Rows, each with its class:
[ -7.1   4.8  -0.8  36.9  -0.8   2.3 -56.8 -29.1 -17.1  -6.8  16.9  15.3
   0.0  -2.8  18.2   0.2 -11.0  12.1 -36.3   2.5  -1.6  -9.3  23.1  -3.5
 -18.8   5.7  10.1   1.3  -3.3 -11.0  17.2 -10.8 -18.5  -4.5  -4.3  -1.1
  -4.3  -6.4   3.3  -2.6  23.9  -8.9 -19.1  11.6  15.0   9.2 -15.0  -4.6
 -12.0  -4.2  -3.4  -0.3   0.9  -0.7] => R
[ -8.5  -0.1   7.6  41.5   1.7  -1.8 -46.9 -22.4 -12.1  -6.2   5.1   8.6
  -6.7  -5.0   6.0   4.2 -14.4  25.1 -16.5   5.6  -4.8 -13.2  15.9   8.5
 -18.0   6.5  11.7   2.5  -9.0  -4.1  21.4 -16.8 -17.8   2.7  -8.9  -2.6
  -2.8  -1.4   8.2  -7.7  26.6  11.9 -20.0   9.3   8.9  11.5 -22.7  -0.3
   5.1  -9.2  -4.2  -8.2  -0.5   4.2] => R
[ -4.7   3.6   2.0  43.3  10.3   1.9 -42.5 -25.0  -5.1 -19.1   6.0   9.0
  -8.2  -2.2  -3.3  -3.9 -21.1   9.5 -20.0   7.6   7.9 -12.3  28.8   6.4
 -28.0  -0.8  21.2  -2.1 -10.8  19.1   9.1 -12.7 -34.1  11.5 -23.8  -4.5
  -7.7 -12.1   6.4 -14.8   8.7   5.8 -33.2  10.4  12.2  20.0 -17.0   0.2
  -0.7 -16.1  -6.7 -14.8  -2.9   0.8] => R
[-12.5   6.2  11.3  63.6   8.7  -0.3 -80.3 -28.7 -20.5 -14.8   4.8   6.9
  -0.5  -3.6  20.7 -13.2 -11.1  12.2 -43.7  -3.9 -18.4 -22.2  15.4 -13.1
 -28.3   0.2  18.1  -3.6 -13.0   2.5   4.5  -7.8 -18.8   1.5 -27.2  -6.4
 -15.3  -0.9   3.2  -5.7  30.2   5.7  -9.4  17.3   8.3  16.2 -24.0 -11.9
  -6.8   4.1 -15.1  -9.1  -2.3   8.7] => R
[-13.7  -2.5   2.9  38.2  -2.1   4.8 -33.8 -21.9 -11.7  -6.2  19.2   7.3
  -2.1  -6.4   5.1  -8.6 -14.3   3.1 -14.3  20.6 -12.1  -8.5  16.1   9.5
 -30.5   0.4  13.3  -1.0 -13.4   8.4  17.2 -18.6 -17.9   5.1 -14.8  -2.6
 -27.8  -1.3   3.8  12.4  36.6   4.7 -16.2  14.3   6.7  26.8  -7.1  -5.1
  -7.4 -13.7 -22.6 -10.6 -16.0   4.8] => R
[ -6.7  -4.3  -0.4  35.0  15.9  -2.3 -54.2 -12.5 -11.3 -14.5  -5.2   9.3
  -7.0  -4.1  18.9  -7.8 -18.9  13.2 -34.3   9.2 -19.5 -20.0  23.4   4.5
 -21.4   7.1  16.1  -3.8  -7.4   4.8   8.0 -19.4 -24.0  -2.6 -16.9  -1.8
  -4.2  -1.1   7.4 -13.5  19.4   1.9 -22.0  12.9  14.3  20.0 -33.6   1.1
  -3.4  -0.6  -5.7  -4.3  -4.7   3.0] => R
[ -7.5 -11.8  -2.6  26.8   6.2  -2.9 -23.4  -5.4   5.3 -12.1   4.6   8.6
  -3.5  -3.1 -19.3   7.9 -12.6  14.7  -6.3  13.0  -5.8  -9.0  13.6   8.0
 -13.2  13.5   2.8  -6.0  -6.1   9.0  22.1 -25.7 -19.8   2.0 -11.5   1.1
  -2.1  11.2   3.2  -7.3  11.4  16.4 -28.1   1.8   9.5  12.2 -31.6   5.4
  -1.2 -14.7  -1.2 -22.5   3.3   4.0] => R
[  5.2   0.0 -22.0  15.3 -10.6   0.5  36.3   9.8   0.8  32.5   0.9   2.9
  -5.9  -1.9  19.6 -15.2  -4.2 -25.2  23.7  23.1   5.9   8.5  -0.4  43.1
   1.3  -9.1  -2.5   0.6 -16.5  -3.7   3.2 -22.8  -0.9   7.7  18.3  -8.2
  -5.0  -4.6   1.8  11.5  15.1   5.4   5.6  -8.8  -8.8  27.6  -1.3  13.0
  20.2  -3.5   4.6  -9.1  -2.2 -18.9] => G
[ 12.1   1.7 -19.1  24.1  -5.7   0.6 -18.4 -19.4 -19.9  24.2   3.9   5.1
 -11.9  -3.2  54.8  -6.5 -19.6 -17.3  -5.8  15.5  18.4 -13.5  -3.1  28.3
  -1.2 -24.8  -3.8 -12.1   5.8 -13.6   1.7   2.7  -3.5  -0.9  16.8  -2.1
  -7.6 -27.4  -4.6  -8.5  42.0 -12.1  25.6  -4.3  -7.8  11.8 -18.1   2.5
  11.8   0.1   9.3  -6.0   2.9 -19.5] => G
[ -5.3  -0.8   7.5  48.3  -3.0  -4.9 -37.7 -17.2 -13.8  -9.7   9.3  11.2
 -16.2  -3.7   8.7 -11.2 -20.6   2.7 -22.7  12.1  -2.8 -10.4  18.8   7.2
  -7.2   2.3   7.1  -0.7  -4.3  -1.3  15.0 -15.0 -14.7   2.5 -10.2  -5.8
  -7.1  -2.7   1.2  -0.1   9.7   6.6 -12.2  12.2   7.3  18.2 -22.6  -1.4
   5.9  -9.0 -24.5  -9.4   1.8  -1.6] => R
